Questions about the row below.
1) Read off the entry just right of the smallest entry.
2) Read off the largest entry.
[  0 -44 -13  -8 -27  25  18  -1 -13 -10  -3   2]
1) -13
2) 25

[ 0.04  0.14 -0.02  0.05  0.10 -0.11  0.09  0.02  0.03 -0.11  0.05]
Give the first entry from the right.
0.05
Give the 3rd entry from the left.
-0.02
The second entry from the left -> 0.14
The entry just left of the centre entry -> 0.10
Give the first entry.
0.04
The third entry from the right -> 0.03

arr = ((1.7, -0.5, 0.1, -0.7, 0.6, -1.9), (0.2, -0.2, -0.5, -0.2, 0.7, 1.7))
Give the smallest entry.
-1.9
Give the entry just left of 0.6.
-0.7

X =
 -48  -363   400  -310  -232
-498    14   520  -999   -44
-806    -5   757  -339  -111
-547   456   696   326  -412
-223   252  -705  -104  -273
The third smallest entry is -705
The top-right entry -> -232
Report the last entry in the row that holds the largest entry.
Answer: -111
The entry just left of -412 -> 326
Report the last entry of the smallest entry's row.
Answer: -44
Report the entry directly below -363.
Answer: 14
The 1st entry, reading row by row -> -48
Report the 5th entry from the end, reading row by row.
Answer: -223
The entry directly above 326 -> -339
The last entry, reading row by row: -273

[[-8, 7, -16, -33],
 [18, -12, -16, 20],
 [-5, 7, -16, -25],
 [5, 16, -18, -17]]
Rows and columns are numbered from 1.
The entry directly above -25 is 20
What is the entry in row 1 and column 1?
A: -8
What is the entry in the top-right corner?
A: -33
What is the entry at row 1, column 3?
A: -16
What is the entry at row 3, column 3?
A: -16
What is the bottom-left entry?
A: 5
The bottom-right entry is -17
The entry in row 1 and column 2 is 7
What is the entry in row 2 and column 1?
A: 18
What is the entry in row 2 and column 3?
A: -16

Read these off the array that follows.
1) Report the entry just left of the largest entry.
2) Report the largest entry.
((410, 505, 239, 179, 424, 772, 263, 433, 345), (681, 500, 502, 618, 198, 387, 399, 529, 787))
1) 529
2) 787

Read these off the row that follows.
1) Find the second entry from the left.
2) Find the 5th entry from the end.
[-15 -44  16  20   1   6 -11]
1) -44
2) 16

M =
[[  0  14  33 -26]
 [-18  -6 -12 -45]
 [-18  11 -27 -18]
 [  8  -8  -6  25]
 [ 21  -8  11  43]
 [ -1   0  29 -31]
 [  4  28  43 -15]
 [-12 -12 -43   1]]
Counting starts at 1.
The entry at row 2, column 2 is -6
The entry at row 1, column 2 -> 14
The minimum: -45
The entry in the top-right corner is -26
The entry in the bottom-left corner?
A: -12
The entry just left of the smallest entry?
A: -12
The entry in row 2 and column 1?
A: -18
The bottom-right entry?
A: 1
The entry at row 1, column 3 -> 33
The entry directly above -15 -> -31
The entry in row 1 and column 1?
A: 0
The entry just right of -1?
A: 0
The entry directly below the smallest entry -> -18

[[10, 13, 19, 13, 6, -10, 23, 3, -1],
 [-11, 19, 4, -6, -2, -16, -4, -8, -13],
 [8, -5, -22, 6, 29, 12, 11, 10, 2],
 [1, 12, -13, 1, 11, 2, 3, 9, 1],
 [-23, 2, -28, -25, -15, 3, -42, -4, -4]]
Counting starts at 1.
The top entry of the column that holds the largest entry: 6
Which number is the entry directly above -23?
A: 1
Which number is the entry in row 3 and column 2?
A: -5
Which number is the entry at row 2, column 1?
A: -11
Which number is the entry just right of the centre entry?
A: 12
Which number is the entry in row 1 and column 3?
A: 19
The entry at row 1, column 1 is 10
Which number is the entry in row 1 and column 2?
A: 13
The entry directly above the largest entry is -2
Which number is the entry just right of -10?
A: 23
Which number is the entry in row 2 and column 2?
A: 19
The bottom-left entry: -23
The bottom entry of the column that holds the smallest entry is -42
The entry directly below the largest entry is 11
The entry just left of the smallest entry -> 3
The bottom entry of the column that holds the largest entry -> -15
The top-right entry is -1
Which number is the entry at row 3, column 1?
A: 8
The entry directly above -8 -> 3
Which number is the entry just right of the smallest entry?
A: -4
Which number is the entry directly below -5?
A: 12
Which number is the entry just left of the centre entry?
A: 6
The entry in the bottom-right corner: -4
Which number is the entry in row 2 and column 3?
A: 4
The entry directly above the smallest entry -> 3

grid = [ -7   7  -5  12  -6  12  -1  -2   7 -40   7  -3  -5   7  13  -7]
Find the fourth-last entry.
Answer: -5
The second entry from the right -> 13
Find the last entry.
Answer: -7
The 3rd entry from the left is -5
The 3rd entry from the right: 7
The second entry from the left -> 7
Find the first entry from the left.
Answer: -7

B = [13.6, 19.3, 6.0, 17.3, 14.0, -22.8, 10.5, 18.4, 3.2, 12.6, 15.7, -3.5, 4.6, 18.7, 14.9, 16.6]
The third entry from the left -> 6.0
The first entry from the right is 16.6
The entry just right of 14.0 is -22.8
Report the second entry from the left.
19.3
Report the entry just right of 3.2.
12.6
Report the 2nd entry from the right.
14.9
The 3rd entry from the right is 18.7
The 4th entry -> 17.3
The entry just left of the smallest entry: 14.0
Report the entry just left of the largest entry.
13.6
